Below are the code and all the weights of a small trained network. Each question names an input and a class and asks about switching units off, where a switched-off unit gives its printed mean instead of its output.

import numpy as np


def w(rows, s, z=0):
    codes = np.array(rows[::2]) - 128.0
    scale = np.full(codes.shape[1], s)
    scale[-1] = z or s
    return codes * scale


def norm(h):
    return h / np.sqrt((h * h).mean(-1, keepdims=True) + 1e-5)


def f(y):
    return np.maximum(y, 0)


def log_softmax(a):
    a = a - a.max(-1, keepdims=True)
    return a - np.log(np.exp(a).sum(-1, keepdims=True))


def net(x, mask):
    res = np.array(x, float).reshape(1, 6) / 4 @ E
    u = 0
    for l in range(2):
        y = f(norm(res) @ A[l][:, :-1].T + A[l][:, -1])
        res = res + np.where(mask[u : u + 11], y, B[l][:, -1]) @ B[l][:, :-1]
        u += 11
    return log_softmax(norm(res)[-1] @ U[:, :-1].T + U[:, -1])


A, B = {}, {}
E = w([
[217,84,112],'x0',
[130,127,130],'x1',
[126,129,124],'x2',
[72,1,24],'x3',
[127,128,125],'x4',
[41,168,145],'x5',
],0.008)
A[0] = w([
[207,165,145,28],'0.n1',
[178,92,99,39],'0.n2',
[199,124,133,31],'0.n3',
[174,108,225,68],'0.n4',
[39,122,44,162],'0.n5',
[133,194,127,86],'0.n6',
[161,120,178,95],'0.n7',
[65,46,27,142],'0.n8',
[127,122,125,128],'0.n9',
[92,255,216,166],'0.n10',
[210,148,144,3],'0.n11',
],0.0079,0.0048)
B[0] = w([
[192,193,88,158],'0.n1',
[80,81,93,143],'0.n2',
[108,216,171,144],'0.n3',
[141,143,98,162],'0.n4',
[182,178,183,221],'0.n5',
[101,97,99,151],'0.n6',
[130,167,119,150],'0.n7',
[119,81,235,246],'0.n8',
[113,115,123,133],'0.n9',
[117,82,1,253],'0.n10',
[186,254,134,148],'0.n11',
],0.0067,0.0062)
A[1] = w([
[129,247,64,55],'1.n1',
[67,42,116,2],'1.n2',
[63,67,179,104],'1.n3',
[131,178,67,86],'1.n4',
[115,133,117,58],'1.n5',
[133,100,224,8],'1.n6',
[151,210,135,32],'1.n7',
[120,134,217,73],'1.n8',
[164,210,21,145],'1.n9',
[1,101,109,176],'1.n10',
[69,209,176,102],'1.n11',
],0.0073,0.0036)
B[1] = w([
[75,33,2,211],'1.n1',
[172,223,134,161],'1.n2',
[184,139,250,202],'1.n3',
[128,112,69,175],'1.n4',
[137,126,131,128],'1.n5',
[184,152,107,152],'1.n6',
[132,23,71,161],'1.n7',
[135,125,8,153],'1.n8',
[122,241,55,253],'1.n9',
[167,194,219,226],'1.n10',
[84,25,196,165],'1.n11',
],0.0056,0.0049)
U = w([
[138,188,21,254],'0',
[153,66,218,196],'1',
[246,201,108,57],'2',
[187,20,84,51],'3',
[3,221,86,57],'4',
[27,146,221,89],'5',
],0.02,0.0043)

Each question gives the input, the list of numbers given to net, and the class t.
The units are the neurons (one row each of A and B). Each row of codes is followed by its name. A weight is (code - 128) times the scale printed after its matrix; where a second scale follows, it is the last column's (A, B and U).
mask holds one flag per neuron, layer by layer. A switched-off neuron (its flag False) gives its mean, the last column of its row in B, instead of its output. The means were averaged over made-up inputs and are rounded, as every weight is.
A unit's drop is (log p(t) with every unit on - log p(t) with that unit switched off) / (log p(t) with every unit on - log p(t) with every unit switched off).
The circuit of an input: a set's keep is (log p(t) with only the set's units on - log p(t) with every unit switched off) / (log p(t) with every unit on - log p(t) with every unit switched off). Starting from the 12 units with the biggest drops (on a tie, the unit counted first), units are removed one at a time, each time the one whose removal leaves the highest keep (on an exact tie, the one counted first), for as long as the keep stays at least 0.8.
circuit, biggest first: the units of the circuit, biggest drop first
top k neurons: the k neurons with the biggest drops, biggest first
k most important neurons of layer l: the k neurons of layer l with the biggest drops, biggest first
drop of u: that unit's drop, to one decimal
input [-4,6,-7,1,-7,-8], class 1: circuit, biggest first : [0.n10, 1.n9]
input [-6,-4,1,-1,-5,-5], class 0: circuit, biggest first : [0.n10]
input [1,-1,1,-6,-2,7], class 0: circuit, biggest first : [0.n10, 0.n8]
input [0,3,-7,8,2,-4], class 1: top 2 neurons : [0.n8, 0.n10]
input [-8,4,-4,-8,-8,-1], class 0: top 2 neurons : [0.n10, 0.n8]
input [-4,0,-8,4,-6,-7], class 1: 2 most important neurons of layer 0 : [0.n8, 0.n10]
input [-2,-2,7,-8,-3,-5], class 0: 3 most important neurons of layer 0 : [0.n10, 0.n8, 0.n5]
input [-1,-5,-5,-8,0,-7], class 0: top 2 neurons : [0.n8, 0.n10]
input [-2,-5,4,-2,2,-8], class 0: 2 most important neurons of layer 0 : [0.n8, 0.n5]
input [6,5,-4,-4,-6,1], class 0: 2 most important neurons of layer 0 : [0.n8, 0.n5]
input [4,-7,6,-7,-5,1], class 0: 3 most important neurons of layer 0 : [0.n10, 0.n8, 0.n5]
input [0,1,-8,6,8,-3], class 1: drop of 0.n8 : 0.3
input [-8,5,1,3,5,0], class 1: drop of 1.n3 : 0.1
input [-4,-6,2,5,-4,2], class 5: drop of 0.n8 : -0.1
input [-8,1,2,-8,6,-5], class 0: 2 most important neurons of layer 0 : [0.n10, 0.n8]
input [-5,-8,-3,7,4,0], class 1: 2 most important neurons of layer 0 : [0.n8, 0.n5]
